[[ 0.042  0.008  0.033 -0.220 -0.047]
 [ 0.047 -0.027 -0.040 -0.234 -0.127]
 [ 0.111  0.045  0.138 -0.185  0.026]] --> 0.008

[-0.60 -0.75 -0.70 -1.13  0.28  1.32 -1.37] --> -0.70

[ 17.4   1.6  19.9 -17.2   6.7   6.1 -12.7] --> 6.1

[  22.203 -182.255 -137.929   53.619 -160.830  157.388  -83.375] --> -83.375

[ 168.67  -11.80  163.32 -135.90  -88.15   26.60  -22.50] --> -11.80

[ 16.0 -10.6  18.9  10.9  -9.2] --> 10.9
---
[[-51 -23  11 -39]
 [-18  56 -27  -7]
 [-51 -22  12 -40]] --> -18

[[ 12  53 -48  25]
 [-10   2  14  -1]] --> -10

[[ 41  44 -32  29]
 [-49 -65  61 -42]
 [-30 -64  61 -41]] --> -49

[[  2 -26 -31  30]
 [-10 -39  53  13]] --> -10

[[-67 -46 -56 -31]
 [-64 -45 -53 -28]] --> -64

[[ 47 -11  27  15]
 [-27  -4  38 -50]
 [ 60 -51  43  20]] --> -27
---
[[ 57  17  -7  64 -11   7]
 [ 27 -55  40  23 -27   9]
 [ 52   6   0  34  17  10]] Answer: 9

[[ -9  -3  28  31 -31 -30]
 [ -9  -9  27  30   8 -56]] Answer: -30

[[ 45 -55  38 -13 -17  -6   7]
 [-36 -57 -60  -2 -57 -24   3]] Answer: 7

[[ 24  34  13  22 -28 -55  11]
 [-23  -4  13   1 -13  32 -15]] Answer: 11

[[22  1  3  4  9 41]
 [ 1 52  3 28  5 -2]] Answer: 41

[[-55  14  28  48 -35  14   0]
 [-39  12  29 -18  -2 -23  -8]] Answer: 0

[[ -4 -19   1  24 -17   0]
 [ -2 -37 -14  33 -30  36]
 [ 16 -31   8  50  -1  30]] Answer: 36

[[ 16 -67 -36 -57 -10  30]
 [ -2 -44 -38 -14 -27 -10]
 [ 29 -18   4  24 -47  19]] Answer: -10

[[ 20  29 -19  12  24]
 [ 20  -5   0  30  29]
 [-41  38 -19 -38 -51]] Answer: 29
---
[[-853  -89  381   68 -395 -410]
 [ 264  882  -14   30  438 -128]
 [ 413 -692  434  335 -230  157]]	-395

[[5 4 3 7]
 [6 4 0 2]]	6

[17  7 50  1 52 39 95]	52

[8234 2929 8505 6289 8744]	8744

[92 57 71 41 12]	12

[[4180 7418 3638 2455 5263]
 [6390 8326 6941 2455 7804]
 [4180 8326 4204 2455 5314]]	5263
---
0.14	-0.08	-0.10	-0.21	0.03	0.12
0.08	-0.07	-0.02	0.10	0.03	-0.11
==> -0.07

0.240	0.092	0.130	-0.027	-0.159	-0.093	0.016
0.210	0.022	0.130	-0.029	-0.156	-0.087	-0.022
0.223	0.032	0.112	-0.123	-0.150	-0.053	0.006
==> 0.022

0.10	0.10	-0.13	0.13	-0.12	0.09
0.02	0.09	-0.07	0.17	-0.10	0.07
0.03	0.03	-0.10	0.19	-0.11	0.04
==> 0.09

-11.1	-13.2	-5.3	-10.8	-18.4
-20.3	-16.1	17.5	-19.4	-6.0
==> -16.1

-0.728	-3.939	17.232	20.189	20.676	18.670	6.132
-14.683	14.423	6.179	17.493	23.176	2.566	-13.842
==> 14.423

0.38	-1.39	1.26	0.25	-0.82	-0.97
-1.44	-0.38	-0.37	-0.47	0.63	0.87
==> -0.38
---
-50,-9,3,20,47,-4,1
0,-1,26,-9,-7,16,39
-20,-40,18,2,60,-11,30
result: -4

-3,-37,5,-6,12,-32,7
-21,-24,-5,2,30,-69,20
23,-33,16,2,14,-19,13
result: -32

10,38,-10,-10,-3,8
-25,1,-12,-10,-55,-42
-18,15,-11,-23,54,-26
result: -3

3,36,1,16
20,21,-38,51
23,17,-42,58
result: 1

-19,19,6,18,26,21
5,20,1,32,-4,-6
-11,43,-8,-20,63,10
result: 26

68,-16,-15,53,-27,22
-24,-20,34,-27,10,-46
-34,-44,10,-22,-4,-12
result: -27

32,15,-6,-22,-22,-21
53,47,25,4,-12,-22
12,38,55,52,46,40
result: -22

2,-24,17,42,-37,49
53,-32,-17,1,59,2
47,-8,2,17,51,16
result: -37

-23,41,2,38
-43,45,-13,24
25,13,5,61
result: 2

-41,5,-10,-63,33
-51,-7,-11,-67,32
-51,-8,-17,-67,32
result: -63
